Here is a tiny trained network, its code and every weight. The questions are about switching its units off for an input and a class, where a switched-off unit gives its printed mean instead of its output.

import numpy as np


def w(rows, s, z=0):
    codes = np.array(rows[::2]) - 128.0
    scale = np.full(codes.shape[1], s)
    scale[-1] = z or s
    return codes * scale


def norm(h):
    return h / np.sqrt((h * h).mean(-1, keepdims=True) + 1e-5)


def f(y):
    return y / 2 * (1 + np.tanh(0.7978845608 * (y + 0.044715 * y**3)))


def log_softmax(a):
    a = a - a.max(-1, keepdims=True)
    return a - np.log(np.exp(a).sum(-1, keepdims=True))


def net(x, mask):
    res = np.array(x, float).reshape(1, 3) / 4 @ E
    u = 0
    for l in range(2):
        y = f(norm(res) @ A[l][:, :-1].T + A[l][:, -1])
        res = res + np.where(mask[u : u + 10], y, B[l][:, -1]) @ B[l][:, :-1]
        u += 10
    return log_softmax(norm(res)[-1] @ U[:, :-1].T + U[:, -1])


A, B = {}, {}
E = w([
[197,94,150,35,157,137,72,110,144,133],'x0',
[80,105,45,150,111,135,22,99,126,149],'x1',
[139,189,140,162,148,255,105,130,167,78],'x2',
],0.005)
A[0] = w([
[124,140,134,51,142,166,231,195,141,180,2],'L0N0',
[114,61,139,94,87,48,199,144,82,134,90],'L0N1',
[151,95,61,147,81,104,140,83,107,216,134],'L0N2',
[130,139,166,159,112,206,145,118,189,65,117],'L0N3',
[186,116,158,13,155,138,132,48,150,132,90],'L0N4',
[93,159,131,206,158,122,239,138,115,156,84],'L0N5',
[92,100,30,165,180,134,56,124,125,130,136],'L0N6',
[133,111,254,142,168,95,190,160,158,94,38],'L0N7',
[198,165,103,175,93,101,131,189,139,199,53],'L0N8',
[92,191,149,82,123,197,133,176,63,185,83],'L0N9',
],0.0045,0.0025)
B[0] = w([
[158,169,102,109,89,121,134,60,85,58,145],'L0N0',
[141,85,108,225,221,126,113,147,156,148,247],'L0N1',
[142,120,128,168,155,172,117,114,146,89,202],'L0N2',
[138,51,144,212,174,107,139,117,140,167,231],'L0N3',
[59,94,164,88,97,222,133,212,127,186,227],'L0N4',
[88,93,168,16,119,189,99,157,119,145,239],'L0N5',
[153,87,63,54,58,125,171,88,152,81,254],'L0N6',
[160,134,1,119,54,100,144,91,160,93,202],'L0N7',
[144,168,172,132,127,162,137,134,156,158,108],'L0N8',
[145,110,46,163,119,90,78,135,99,125,125],'L0N9',
],0.0048,0.0027)
A[1] = w([
[171,151,182,95,149,88,212,192,123,69,81],'L1N0',
[170,157,181,153,161,125,159,128,154,64,150],'L1N1',
[52,47,146,119,158,169,139,199,180,126,125],'L1N2',
[141,53,53,113,120,144,189,93,147,55,248],'L1N3',
[163,96,146,221,253,128,98,118,138,114,153],'L1N4',
[56,171,117,177,127,133,148,152,56,75,36],'L1N5',
[108,195,145,164,127,212,34,92,159,63,129],'L1N6',
[67,68,76,90,106,12,53,110,75,226,133],'L1N7',
[24,152,111,166,114,75,159,149,109,87,72],'L1N8',
[24,179,116,170,107,114,156,126,121,91,21],'L1N9',
],0.0055,0.0016)
B[1] = w([
[147,107,58,129,108,158,100,70,190,76,181],'L1N0',
[125,105,45,126,165,54,66,119,119,130,150],'L1N1',
[64,160,163,126,105,108,93,102,82,170,226],'L1N2',
[96,185,142,177,91,108,65,85,102,139,254],'L1N3',
[116,143,119,165,153,69,117,162,77,186,187],'L1N4',
[160,86,159,44,149,157,61,127,133,156,154],'L1N5',
[192,98,143,122,174,42,255,162,130,118,211],'L1N6',
[175,158,141,140,167,156,201,154,157,87,242],'L1N7',
[195,85,175,44,133,174,98,147,136,128,173],'L1N8',
[164,120,138,44,149,148,118,142,164,136,163],'L1N9',
],0.0065,0.0048)
U = w([
[169,128,35,133,76,124,126,43,187,31,134],'0',
[167,108,139,193,229,71,177,172,133,153,137],'1',
[113,94,204,27,130,202,107,159,152,161,137],'2',
[7,203,142,187,69,95,54,88,55,176,141],'3',
[70,202,140,110,74,89,139,246,59,7,6],'4',
[82,215,137,100,90,94,147,211,59,34,17],'5',
[61,197,142,111,83,91,147,223,72,19,5],'6',
[85,219,127,104,72,93,145,240,67,38,11],'7',
],0.015,0.018)

Each question gives the input, the list of numbers given to net, and the class t.
The units are the neurons (one row each of A and B). Each row of codes is followed by its name. A weight is (code - 128) times the scale printed after its matrix; where a second scale follows, it is the last column's (A, B and U).
mask holds one flag per neuron, layer by layer. A switched-off neuron (its flag False) gives its mean, the last column of its row in B, instead of its output. The means were averaged over made-up inputs and are rounded, as every weight is.
A unit's drop is (log p(t) with every unit on - log p(t) with that unit switched off) / (log p(t) with every unit on - log p(t) with every unit switched off).
The circuit of an input: a set's keep is (log p(t) with only the set's units on - log p(t) with every unit switched off) / (log p(t) with every unit on - log p(t) with every unit switched off). Starting from the 12 units with the biggest drops (on a tie, the unit counted first), units are removed one at a time, each time the one whose removal leaves the highest keep (on an exact tie, the one counted first), for as long as the keep stays at least 0.8.
units of the circuit, in order: the units of the circuit, biggest drop first
unit that matters most: the unit with the biggest drop
top k neurons: the k neurons with the biggest drops, biggest first
top k neurons in layer l: the k neurons of layer l with the biggest drops, biggest first
drop of u: that unit's drop, to one decimal
input [-3,-6,-5], class 0: units of the circuit, in order : L1N0
input [-8,-6,-5], class 2: units of the circuit, in order : L0N5, L1N8
input [6,7,-8], class 1: top 3 neurons : L1N7, L0N7, L1N0
input [-5,-6,6], class 0: top 2 neurons : L0N1, L1N0
input [7,-3,8], class 1: units of the circuit, in order : L0N5, L1N6
input [-8,-7,3], class 2: top 3 neurons : L0N5, L1N5, L0N6
input [-8,-4,8], class 1: top 2 neurons : L1N6, L0N3
input [4,-7,-7], class 0: top 2 neurons : L1N0, L0N7
input [-4,5,5], class 0: top 4 neurons : L0N6, L0N1, L1N6, L1N7
input [-7,0,7], class 1: top 3 neurons : L1N6, L0N3, L0N4
input [3,-3,-3], class 3: top 2 neurons in layer 0 : L0N1, L0N4
input [-1,-1,3], class 3: top 3 neurons : L0N3, L1N7, L0N2
input [-6,5,-2], class 2: top 2 neurons : L1N8, L0N7
input [4,-6,6], class 0: unit that matters most : L0N1
input [0,3,3], class 3: top 2 neurons : L1N3, L0N6
input [0,-5,7], class 1: top 2 neurons : L0N3, L0N6
input [-2,6,1], class 0: top 2 neurons : L0N6, L1N2
input [5,4,-6], class 1: top 2 neurons : L1N7, L0N5
input [-3,-3,0], class 3: top 2 neurons : L0N5, L1N3
input [-6,1,6], class 1: top 2 neurons in layer 1 : L1N6, L1N4
input [-5,8,7], class 0: units of the circuit, in order : L0N6
input [-4,6,-8], class 1: top 2 neurons in layer 1 : L1N7, L1N0
input [0,5,8], class 1: drop of L1N6 : 1.0
input [0,-2,-1], class 3: drop of L1N3 : 0.5
input [-1,-3,-2], class 3: drop of L1N3 : 0.9
input [2,2,6], class 1: drop of L1N6 : 0.4
input [-3,3,7], class 1: units of the circuit, in order : L1N6
